Below are the code and all the weights of a small trained network. Each question names an input and a class and asks about switching units off, where a switched-off unit gives its printed mean instead of its output.

import numpy as np


def w(rows, s, z=0):
    codes = np.array(rows[::2]) - 128.0
    scale = np.full(codes.shape[1], s)
    scale[-1] = z or s
    return codes * scale


def f(y):
    return y / 2 * (1 + np.tanh(0.7978845608 * (y + 0.044715 * y**3)))


def log_softmax(a):
    a = a - a.max(-1, keepdims=True)
    return a - np.log(np.exp(a).sum(-1, keepdims=True))


def net(x, mask):
    res = np.array(x, float).reshape(1, 7) / 4 @ E
    y = f(res @ A[0][:, :-1].T + A[0][:, -1])
    res = res + np.where(mask, y, B[0][:, -1]) @ B[0][:, :-1]
    return log_softmax(res[-1] @ U[:, :-1].T + U[:, -1])


A, B = {}, {}
E = w([
[41,106,41,158,129,150],'x0',
[102,232,47,120,138,99],'x1',
[83,160,74,57,112,117],'x2',
[152,168,125,219,98,3],'x3',
[130,165,135,176,40,194],'x4',
[106,111,145,154,145,101],'x5',
[54,97,174,137,204,55],'x6',
],0.0075)
A[0] = w([
[142,106,79,44,194,146,131],'neuron 1',
[62,169,92,136,84,198,212],'neuron 2',
[124,168,17,88,90,107,253],'neuron 3',
[165,166,32,88,78,195,143],'neuron 4',
[193,136,218,154,61,212,254],'neuron 5',
[170,203,186,141,191,222,250],'neuron 6',
[221,123,137,137,174,107,241],'neuron 7',
[172,123,141,149,13,244,185],'neuron 8',
[190,213,84,164,23,82,168],'neuron 9',
[163,86,108,127,136,134,139],'neuron 10',
[165,181,52,180,85,73,92],'neuron 11',
[166,127,192,185,163,91,147],'neuron 12',
[92,160,98,150,99,205,173],'neuron 13',
[133,99,116,87,33,185,204],'neuron 14',
[28,79,122,235,145,98,90],'neuron 15',
[123,195,63,167,103,103,113],'neuron 16',
[200,104,139,29,194,79,247],'neuron 17',
[129,141,125,203,52,254,165],'neuron 18',
[85,122,163,179,110,68,205],'neuron 19',
[121,148,246,124,114,84,200],'neuron 20',
[160,189,61,183,20,82,133],'neuron 21',
],0.0086,0.0032)
B[0] = w([
[23,220,178,126,160,164,191],'neuron 1',
[139,87,62,101,146,86,229],'neuron 2',
[58,148,95,184,170,138,254],'neuron 3',
[129,96,49,135,190,124,235],'neuron 4',
[183,49,94,104,61,83,236],'neuron 5',
[163,122,98,158,82,34,193],'neuron 6',
[113,120,126,174,90,28,182],'neuron 7',
[157,16,56,74,104,185,253],'neuron 8',
[120,145,112,149,16,193,239],'neuron 9',
[130,181,113,161,103,149,135],'neuron 10',
[74,192,144,88,40,188,200],'neuron 11',
[178,110,138,168,179,61,182],'neuron 12',
[166,91,68,132,122,143,203],'neuron 13',
[70,65,76,126,133,161,213],'neuron 14',
[39,89,106,146,251,114,196],'neuron 15',
[73,173,93,107,83,171,193],'neuron 16',
[110,175,174,247,63,46,215],'neuron 17',
[183,68,75,62,79,209,241],'neuron 18',
[138,123,124,210,159,69,189],'neuron 19',
[168,50,111,121,126,60,188],'neuron 20',
[130,173,170,118,5,253,227],'neuron 21',
],0.0065,0.0075)
U = w([
[43,131,43,168,217,128,139],'0',
[199,126,163,224,168,9,192],'1',
[157,182,154,81,188,197,3],'2',
[219,73,41,69,52,167,132],'3',
[58,208,206,158,1,154,137],'4',
],0.0081,0.0047)

Each question gives the input, the list of numbers given to net, and the class t.
The units are the neurons (one row each of A and B). Each row of codes is followed by its name. A weight is (code - 128) times the scale printed after its matrix; where a second scale follows, it is the last column's (A, B and U).
mask holds one flag per neuron, in row order. A switched-off neuron (its flag False) gives its mean, the last column of its row in B, instead of its output. The means were averaged over made-up inputs and are rounded, as every weight is.
A unit's drop is (log p(t) with every unit on - log p(t) with that unit switched off) / (log p(t) with every unit on - log p(t) with every unit switched off).
The circuit of an input: a set's keep is (log p(t) with only the set's units on - log p(t) with every unit switched off) / (log p(t) with every unit on - log p(t) with every unit switched off). Starting from the 12 units with the biggest drops (on a tie, the unit counted first), units are removed one at a time, each time the one whose removal leaves the highest keep (on an exact tie, the one counted first), for as long as the keep stays at least 0.8.
units of the circuit, in order: the units of the circuit, biggest drop first
k most important neurons: the k neurons with the biggest drops, biggest first
drop when u is switched off: that unit's drop, to one decimal
input [-7,7,5,-4,-6,-1,6], class 1: units of the circuit, in order	[neuron 17]
input [1,2,3,2,-7,6,-3], class 4: units of the circuit, in order	[neuron 4; neuron 2; neuron 8]
input [8,6,-1,-8,0,-6,-3], class 0: 2 most important neurons	[neuron 3; neuron 1]
input [-4,0,-5,8,0,-7,1], class 4: 2 most important neurons	[neuron 21; neuron 9]
input [-6,3,-7,5,-1,3,-4], class 4: 4 most important neurons	[neuron 9; neuron 21; neuron 11; neuron 4]
input [5,0,8,5,2,8,-5], class 4: 2 most important neurons	[neuron 21; neuron 11]
input [2,0,5,2,-8,-6,-6], class 0: 2 most important neurons	[neuron 4; neuron 3]
input [8,8,-5,-2,7,-6,3], class 3: 4 most important neurons	[neuron 18; neuron 21; neuron 13; neuron 1]
input [-1,8,2,-1,1,-7,1], class 4: drop when neuron 9 is switched off	0.2
input [0,7,-5,-4,-1,-1,1], class 1: drop when neuron 16 is switched off	0.1
input [-8,0,-4,-6,-7,-8,-4], class 1: drop when neuron 17 is switched off	0.2
